Here is a tiny trained network, its code and every weight. The questions are about switching its units off for an input and a class, where a switched-off unit gives its printed mean instead of its output.

import numpy as np


def w(rows, s, z=0):
    codes = np.array(rows[::2]) - 128.0
    scale = np.full(codes.shape[1], s)
    scale[-1] = z or s
    return codes * scale


def f(y):
    return y / 2 * (1 + np.tanh(0.7978845608 * (y + 0.044715 * y**3)))


def log_softmax(a):
    a = a - a.max(-1, keepdims=True)
    return a - np.log(np.exp(a).sum(-1, keepdims=True))


def net(x, mask):
    res = np.array(x, float).reshape(1, 3) / 4 @ E
    y = f(res @ A[0][:, :-1].T + A[0][:, -1])
    res = res + np.where(mask, y, B[0][:, -1]) @ B[0][:, :-1]
    return log_softmax(res[-1] @ U[:, :-1].T + U[:, -1])


A, B = {}, {}
E = w([
[141,88,21,142,254,71],'x0',
[207,237,179,126,161,42],'x1',
[228,79,160,24,180,233],'x2',
],0.0092)
A[0] = w([
[55,15,53,168,142,162,135],'n0',
[87,151,76,167,94,95,92],'n1',
[127,94,129,119,238,137,99],'n2',
[166,110,64,153,162,95,86],'n3',
[201,218,151,101,159,51,34],'n4',
[145,52,129,14,188,227,175],'n5',
[50,64,102,104,114,154,57],'n6',
[27,93,160,85,111,189,165],'n7',
[99,16,112,130,120,127,123],'n8',
[203,189,174,143,200,56,151],'n9',
[61,74,98,121,95,186,66],'n10',
[140,116,97,175,180,125,88],'n11',
[132,153,192,146,9,173,48],'n12',
[119,151,135,140,109,64,82],'n13',
[135,52,14,123,228,82,126],'n14',
[120,159,215,112,40,220,141],'n15',
[159,120,3,94,174,70,178],'n16',
[109,163,105,162,129,148,249],'n17',
[14,127,47,190,93,83,135],'n18',
[49,191,62,172,95,89,105],'n19',
[108,84,103,205,200,124,84],'n20',
[239,75,143,41,216,219,58],'n21',
[141,92,57,120,191,114,123],'n22',
[57,127,145,186,141,83,107],'n23',
],0.012,0.014)
B[0] = w([
[207,211,131,66,174,46,210],'n0',
[227,91,136,160,46,197,164],'n1',
[97,98,171,59,30,179,169],'n2',
[85,169,225,24,11,193,155],'n3',
[244,219,201,58,138,74,166],'n4',
[143,93,32,109,100,89,250],'n5',
[243,209,230,62,126,88,155],'n6',
[120,163,141,76,151,63,195],'n7',
[211,215,135,81,150,63,173],'n8',
[192,165,119,78,168,31,201],'n9',
[238,187,222,116,76,112,163],'n10',
[107,128,188,58,43,144,145],'n11',
[47,147,224,14,26,209,173],'n12',
[227,135,181,144,34,213,145],'n13',
[31,129,164,57,85,125,223],'n14',
[41,109,146,59,79,133,209],'n15',
[58,150,123,80,105,105,215],'n16',
[27,122,30,134,215,42,208],'n17',
[164,52,46,171,91,135,221],'n18',
[166,70,78,185,49,148,192],'n19',
[112,125,183,93,5,159,158],'n20',
[212,37,47,180,28,151,228],'n21',
[57,158,155,72,77,163,182],'n22',
[192,82,97,112,55,191,170],'n23',
],0.013,0.02)
U = w([
[178,45,78,146,66,178,54],'0',
[12,157,212,101,71,185,56],'1',
[203,223,189,119,147,87,89],'2',
[12,106,38,150,193,71,238],'3',
[34,234,210,234,249,227,4],'4',
[33,224,157,234,213,214,4],'5',
],0.018,0.014)

Each question gives the input, the list of numbers given to net, and the class t.
The units are the neurons (one row each of A and B). Each row of codes is followed by its name. A weight is (code - 128) times the scale printed after its matrix; where a second scale follows, it is the last column's (A, B and U).
mask holds one flag per neuron, in row order. A switched-off neuron (its flag False) gives its mean, the last column of its row in B, instead of its output. The means were averaged over made-up inputs and are rounded, as every weight is.
A unit's drop is (log p(t) with every unit on - log p(t) with that unit switched off) / (log p(t) with every unit on - log p(t) with every unit switched off).
k most important neurons: the k neurons with the biggest drops, biggest first
drop when u is switched off: that unit's drop, to one decimal
input [3,4,3], class 2: most important neuron => [n4]
input [-7,-7,4], class 1: 3 most important neurons => [n15 n12 n9]
input [-7,2,6], class 1: 2 most important neurons => [n15 n12]
input [-7,3,-7], class 0: 3 most important neurons => [n19 n14 n18]
input [6,7,-7], class 0: 4 most important neurons => [n19 n18 n0 n23]
input [-1,-7,-6], class 2: 2 most important neurons => [n0 n21]
input [7,7,1], class 1: 3 most important neurons => [n14 n0 n3]
input [-7,1,-7], class 0: 4 most important neurons => [n19 n18 n14 n23]
input [-2,6,5], class 2: 4 most important neurons => [n4 n9 n18 n19]
input [0,-4,-3], class 2: 3 most important neurons => [n21 n0 n5]
input [3,0,0], class 3: drop when n12 is switched off => 0.2
input [1,1,3], class 3: drop when n19 is switched off => 0.1
input [4,-6,2], class 2: drop when n0 is switched off => 0.3
input [5,-8,0], class 2: drop when n0 is switched off => 0.4
input [3,-1,-1], class 3: most important neuron => [n12]
